How the units are linked:
JR l PG
JR d TR
JR w HP
JR e NH
GZ l TP
GZ d PG
GZ w DN
GZ e HP
RZ l LT
RZ d FZ
RZ w LD
RZ e ZF
LQ l FZ
LQ d ZJ
LQ w ZF
LQ e MC
LD l SC
LD d RZ
LD w ZJ
LD e JQ
TR l SQ
TR d DN
TR w JR
TR e QD
RN l PM
RN d NG
RN w RT
RN e ZP
NH l JR
NH d QD
NH w JG
NH e LT
LZ l NG
LZ d JN
LZ w ZP
LZ e SF
TP l GP
TP d TM
TP w MZ
TP e GZ
DN l MZ
DN d GZ
DN w TR
DN e BH
BH l DN
BH d HP
BH w QD
BH e QR
SC l JG
SC d LT
SC w FD
SC e LD
RT l MC
RT d RN
RT w JN
RT e BF
BF l RT
BF d ZP
BF w DG
BF e MJ
QD l TR
QD d BH
QD w NH
QD e HM
SQ l CZ
SQ d MZ
SQ w PG
SQ e TR
FZ l HM
FZ d FD
FZ w RZ
FZ e LQ
HP l GZ
HP d JR
HP w BH
HP e JG
ZF l RZ
ZF d LQ
ZF w JQ
ZF e BL
BL l ZF
BL d MC
BL w NG
BL e JN
SF l LZ
SF d DG
SF w GP
SF e TM
PG l TM
PG d SQ
PG w GZ
PG e JR
NG l JQ
NG d BL
NG w RN
NG e LZ
GP l ZP
GP d SF
GP w MJ
GP e TP
ZP l RN
ZP d LZ
ZP w BF
ZP e GP
CZ l DG
CZ d MJ
CZ w TM
CZ e SQ
DG l JN
DG d BF
DG w SF
DG e CZ
MC l LQ
MC d PM
MC w BL
MC e RT
QR l BH
QR d JG
QR w HM
QR e FD
JQ l LD
JQ d ZF
JQ w PM
JQ e NG
FD l QR
FD d SC
FD w FZ
FD e ZJ
MZ l MJ
MZ d TP
MZ w SQ
MZ e DN
HM l QD
HM d QR
HM w LT
HM e FZ
TM l SF
TM d CZ
TM w TP
TM e PG
LT l NH
LT d HM
LT w SC
LT e RZ
JN l BL
JN d RT
JN w LZ
JN e DG
PM l ZJ
PM d JQ
PM w MC
PM e RN
ZJ l FD
ZJ d LD
ZJ w LQ
ZJ e PM
MJ l BF
MJ d GP
MJ w CZ
MJ e MZ
JG l HP
JG d NH
JG w QR
JG e SC

The rows follow the links: the fewer symbols apart two units are, the more alike their rows tend to be.

Rows of some units; one shown again gets a slightly different row:
BF -> [-198, 432, 996, -178, -179, 155, -107, -411, -634, 130, 407, -48, -92, 27, 557, -178, 26, -178, -490, -222, -176, -404, 71, 89, 28, 238, -31, 15, -804, 605, 78, -29, 116, 82, 520, 219, -211, 533, -343, 272, -153, -356, 717, -51, -264, -42, 55, -196, -180, 454, 603, 168, -722, -415, 135, 326, -599, -858, 582]
ZP -> [-323, 343, 838, -58, 21, -28, -44, -298, -746, -176, -55, 0, -307, -67, 450, -89, 152, -30, -473, -69, -164, -297, 126, 37, -199, 423, 262, -267, -414, 708, 92, -97, -280, 440, 438, 620, -575, 369, -126, 274, -495, -328, 616, 101, -13, 556, -59, 5, -112, 343, 293, 479, -282, -509, 123, 360, -201, -882, 514]
JQ -> [92, -479, 3, 99, -23, -124, -3, -303, -354, -375, -268, -410, -349, 239, 230, 66, 495, -64, 278, -292, -57, -71, 38, 442, -345, 219, 405, -251, 351, -115, 288, 249, -248, 679, 307, 440, 102, -55, 253, -655, -331, -504, -642, 294, 693, 424, 30, 501, 85, -162, 37, 508, 817, -579, 263, 267, 791, -589, 281]
BL -> [200, 356, 608, -433, -592, -169, 166, -71, -538, 359, 280, -176, -474, -222, -38, -47, 160, -235, -148, -115, 595, -447, 198, 526, -31, 276, -133, 112, -855, -4, -47, -75, -40, 42, 360, 277, 88, 792, 355, 330, 691, -488, -204, 251, 310, 256, 164, -15, -275, 192, 643, 31, -84, -1037, 220, -328, -283, -563, 740]
JN -> [132, -12, 75, -104, 143, -312, -353, -534, -407, -374, 83, -729, -492, -26, 90, -331, 389, -38, 232, -612, -364, -122, 385, 16, -26, -108, 483, -128, 278, 781, 636, -260, -352, 337, 5, 712, -1076, -405, -190, -196, -248, 152, -371, -254, 15, 277, 81, 487, -158, 329, 53, 417, 386, -227, 321, 440, 452, -727, 291]
NG -> [602, 310, 322, -725, -499, -679, 126, -10, -264, 361, 668, -437, -407, 0, -213, -145, 318, -167, 85, -505, 352, -485, 129, 297, 179, -55, -462, 297, -527, 38, 213, -230, 161, 28, 185, -14, -136, 375, 187, 316, 699, -372, -316, 79, 175, -53, 308, 62, -246, 300, 657, 78, -64, -832, 343, -553, -621, -283, 660]
SF -> [625, 201, 436, -252, -186, -386, -173, -433, 179, 86, 861, -568, -295, -75, 169, -316, -47, -8, -184, -716, -349, -281, 447, -111, 399, -61, -17, 572, -451, 198, 276, -511, 301, -321, 314, 94, -254, -218, -110, 545, 354, 383, -28, -186, -495, -503, 338, -353, -52, 325, 385, -62, -560, 200, 345, 223, -874, -359, -14]
JR -> [-634, 85, -68, 56, 176, 558, -354, 492, -188, -118, -383, 577, 791, -12, 68, 332, -379, -42, 33, 495, -298, 366, -618, -200, -60, -344, -546, -238, 620, 347, -492, 387, 0, -117, -42, -431, 115, -219, -466, -591, -729, -61, 505, -74, -500, -231, -144, -464, -69, 141, -575, 130, -171, 446, -522, -324, -114, 721, -335]
MC -> [-12, 24, 362, -62, -295, -58, 192, -222, -369, 121, -142, -67, -536, -246, 206, -134, 361, -256, -343, -57, 569, -429, 126, 448, -432, 693, 342, -154, -594, -60, 28, 270, -178, 342, 327, 331, 222, 654, 528, 454, 154, -623, 78, 250, 467, 601, -20, 308, -141, 42, 584, 134, 222, -798, 205, 140, 238, -778, 566]
DN -> [-461, 215, -483, 148, 450, 318, -240, 258, 173, -14, -578, 521, 139, -235, -321, 63, -64, 32, 186, 177, 133, 310, 67, -587, 192, -313, -17, 100, 195, 170, -271, -263, -224, -496, -508, -88, -694, -319, -195, 496, 101, 745, 611, -386, -237, 66, -413, -126, 43, 11, -544, -531, -152, 563, -315, 86, 177, 854, -319]
FD -> [-11, -581, -332, 567, 89, 199, 429, -89, 464, -159, -365, 101, -31, 230, 106, 220, 80, 104, -207, 263, -119, 95, -300, 448, -165, 418, 279, -392, 354, -714, -16, 540, -125, 483, -109, -57, 1137, 82, 579, -397, -212, -342, -490, 337, 528, 103, 58, 120, 288, -611, -74, 139, 569, -22, -44, 12, 716, -187, -348]

Each walk starts at a row. The symbols on each line, taken left to right, move it on to the next unit.
Each answer is a row, close to the row of the unit it stands for.
start [-241, 222, 423, -36, 278, -4, -289, -515, -603, -330, -43, -411, -561, -108, 259, -314, 153, -210, 78, -488, -157, -130, 318, 15, -136, 233, 321, -362, 132, 721, 320, -24, -489, 435, 211, 839, -929, -126, -200, 52, -473, 25, 246, -18, -23, 598, -218, 488, -37, 314, 92, 499, 129, -545, 184, 609, 289, -903, 337]
d d
[642, -67, 33, -459, 123, -509, -216, -423, -120, -152, 390, -885, -668, -4, -213, -274, 475, 21, 496, -752, -167, -25, 519, 13, -7, -236, 34, 151, 319, 354, 602, -234, -75, 361, 42, 293, -825, -198, -237, -269, 153, 162, -747, -108, 31, -27, 72, 547, -86, 228, 51, 428, 174, -182, 595, 13, 149, -458, 261]
e d l
[766, 42, 88, -907, -430, -581, -254, -254, -191, 199, 798, -773, -529, -21, -211, -164, 568, -227, 167, -731, 138, -302, 270, 139, 62, -403, -196, 519, -231, 289, 498, -187, 147, 61, 180, 158, -638, -199, -77, -157, 521, -31, -872, -131, 109, -213, 252, 223, -181, 295, 316, 134, 23, -314, 375, -325, -232, -370, 525]
start [-590, 315, -352, -59, 254, 536, -389, 536, -160, 162, -626, 511, 358, -93, -149, 189, -255, -106, 221, 369, -90, 220, -362, -537, 96, -483, -339, -136, 438, 470, -409, 151, -56, -384, -486, -179, -558, -326, -322, 30, -460, 483, 855, -285, -363, 54, -394, -64, -156, 280, -590, -276, -109, 556, -512, -224, 92, 845, -155]
d d e
[-384, -261, 84, 214, 62, 327, -127, 216, 22, -213, -159, 564, 1025, 196, 211, 297, -410, 194, -194, 601, -381, 268, -609, 17, -159, -108, -397, -247, 500, -129, -353, 376, 315, -56, -1, -541, 768, -181, -460, -590, -777, -375, 276, 87, -355, -474, 4, -475, 186, -110, -274, 202, -248, 713, -434, -281, -165, 450, -502]
d w w
[118, -397, -90, 589, -77, 337, 163, 43, 510, 98, -72, 445, 706, 298, 284, 396, -423, 370, -555, 422, -389, 287, -338, 90, 50, 264, 73, -286, 281, -408, -120, 119, 308, -117, 137, -573, 1269, -385, -46, -422, -454, -56, 18, 183, -342, -444, 181, -438, 258, -517, -143, -26, -69, 644, -274, 80, -131, 307, -580]
start [51, -598, -366, 695, 155, 197, 562, 69, 796, 88, -230, 300, 428, 271, 198, 55, -435, 337, -418, 361, -87, 332, 24, -115, 62, 264, 419, 52, 76, -789, -227, -14, 131, -144, -105, -535, 1073, -94, 173, 233, 5, 179, 78, 27, -70, -180, 106, -247, 178, -672, -126, -350, 9, 692, -123, 201, 6, 459, -748]
w w d
[41, -277, -646, 615, 74, 138, 522, 188, 888, 183, -377, 437, 160, -45, -258, 110, -202, 99, -82, 558, 352, 168, 145, -105, 203, 393, 370, 203, -106, -852, -380, -256, -41, -352, -339, -319, 631, 75, 430, 597, 454, 448, 308, 159, 227, 147, -16, -107, 129, -638, -370, -849, 12, 352, -259, -52, 260, 459, -578]
w w d
[-221, -16, -866, 203, 170, 185, 301, 610, 670, 479, -768, 719, 129, -244, -488, 97, -102, 120, 247, 334, 509, 46, -57, -241, 106, 152, -122, 221, -82, -481, -371, 72, -113, -524, -533, -302, 143, 368, 555, 502, 589, 522, 181, 53, 277, 143, -320, 29, -24, -373, -423, -849, 145, 181, -386, -296, 266, 788, -389]
start [-175, -312, 204, 285, 85, -61, 213, -324, -267, -82, -339, -292, -540, -81, 212, -130, 271, -335, -68, -70, 180, -255, 37, 639, -333, 615, 499, -450, -61, -47, 146, 230, -439, 567, 252, 540, 197, 390, 447, -87, -175, -673, -51, 319, 666, 612, 55, 370, 25, -140, 308, 416, 367, -698, 171, 473, 554, -857, 364]
d d
[423, -432, -242, -76, -212, -269, -230, -200, -49, -183, -50, -563, -287, 271, -256, -168, 420, -50, 498, -404, -20, -18, -129, 586, -61, -65, -72, -295, 545, -24, 397, 395, -62, 604, 19, 180, 124, -372, -36, -845, -275, -444, -1148, 181, 571, -3, 78, 489, -45, -160, -111, 788, 919, -383, 196, -118, 524, -212, 130]
e e e
[458, 366, 762, -306, -250, -265, -224, -348, -350, 71, 918, -285, -61, 37, 398, -186, -176, -15, -528, -370, -302, -322, 217, -83, 144, 143, -100, 220, -767, 370, 271, -343, 467, -180, 460, 21, -41, 275, -374, 393, 126, -114, 340, -11, -411, -332, 134, -437, -120, 310, 497, 13, -812, -126, 270, 168, -940, -424, 326]
start [-253, -71, -770, -82, -11, 253, -104, 778, 113, 188, -619, 579, 348, -458, -572, 217, -113, -88, 514, 402, 500, -53, -343, -2, -75, -316, -422, 197, 145, -254, -567, 164, -14, -321, -450, -327, -146, 256, 275, 106, 433, 323, 50, -52, 174, 177, -330, 30, -73, -89, -412, -477, 218, -16, -304, -775, 249, 935, -24]
e l w
[-166, -13, -604, -274, -126, 132, -262, 776, -92, 206, -463, 447, 325, -40, -568, 418, -19, -142, 605, 243, 310, 123, -672, 144, 53, -492, -770, -55, 438, -119, -655, 498, 73, -125, -245, -491, 9, -72, 20, -663, 79, -108, -221, 44, 113, -14, -213, -67, 78, 2, -333, 58, 391, 133, -397, -843, 47, 865, 15]
l w e
[-117, -393, -293, -108, -160, 164, -89, 477, -14, -25, -328, 88, 589, 149, -197, 395, -98, -84, 396, 280, 0, 107, -563, 137, -56, -361, -463, -112, 597, -329, -306, 552, 156, 84, -152, -368, 659, -217, -119, -974, -516, -438, -689, 33, 261, -339, 2, 38, 98, -45, -305, 462, 575, 166, -459, -585, 274, 507, -230]
start [-197, -560, -421, 474, 12, 180, 638, 130, 493, 195, -568, 189, -27, 85, -13, 130, 108, -20, -164, 466, 470, -74, -120, 573, -312, 695, 381, -165, -69, -874, -123, 219, -193, 284, -69, -143, 984, 396, 661, 158, 300, -222, -177, 393, 694, 458, 2, 265, 97, -596, 256, -274, 428, -289, 70, -51, 489, -189, -121]
l w w
[91, -596, -396, 380, -85, 92, 116, 140, 84, -232, -160, 73, 340, 370, -26, 231, 107, 102, 96, 229, -15, 15, -604, 367, -236, 23, -27, -435, 753, -660, -95, 576, 87, 284, -9, -245, 1063, -128, 202, -976, -455, -509, -665, 408, 369, -40, 82, 167, 194, -363, -68, 472, 617, 229, -182, -341, 365, 103, -181]
e d
[-99, -144, -321, 79, -170, -6, 411, 260, 327, 543, -451, 279, -372, -153, -255, 83, 81, -185, 227, 362, 632, -244, -3, 485, -176, 637, 142, 34, -407, -676, -341, 223, -68, -93, -54, -138, 618, 583, 730, 445, 807, -129, -127, 331, 735, 339, 64, 174, -169, -458, 208, -325, 320, -679, 32, -278, 415, 63, 236]
start [588, -182, -496, -526, -434, -473, -287, 266, -182, 72, 70, -339, -268, 8, -546, 134, 392, -178, 635, -353, 130, -103, -318, 340, -136, -431, -540, 22, 325, -119, 136, 205, 97, 161, -36, -49, -132, -123, 21, -802, 256, -480, -1172, 185, 486, -4, 158, 340, -213, -32, -25, 422, 664, -400, 218, -737, 184, 176, 465]
d l e
[278, 106, -365, -576, -578, -317, -180, 510, -109, 383, 50, -117, -123, -197, -520, 16, 281, -295, 502, -125, 522, -247, -219, 282, -46, -446, -647, 310, 76, -368, -253, 212, 86, -82, -89, -219, 27, 239, 137, -283, 782, -232, -1001, 129, 607, 166, -20, 207, -173, 103, 36, -60, 265, -498, 83, -873, -29, 257, 521]
e d l
[68, 76, -276, -379, -393, -199, 256, 431, 37, 481, -275, 270, -203, -197, -457, 301, 176, -466, 366, 222, 791, -417, -158, 386, -87, 186, -411, 192, -395, -494, -380, 234, 6, -182, -157, -57, 204, 643, 705, 162, 879, -347, -347, 236, 575, 201, -29, 191, -393, -112, 189, -346, 208, -733, -56, -727, 93, 268, 532]
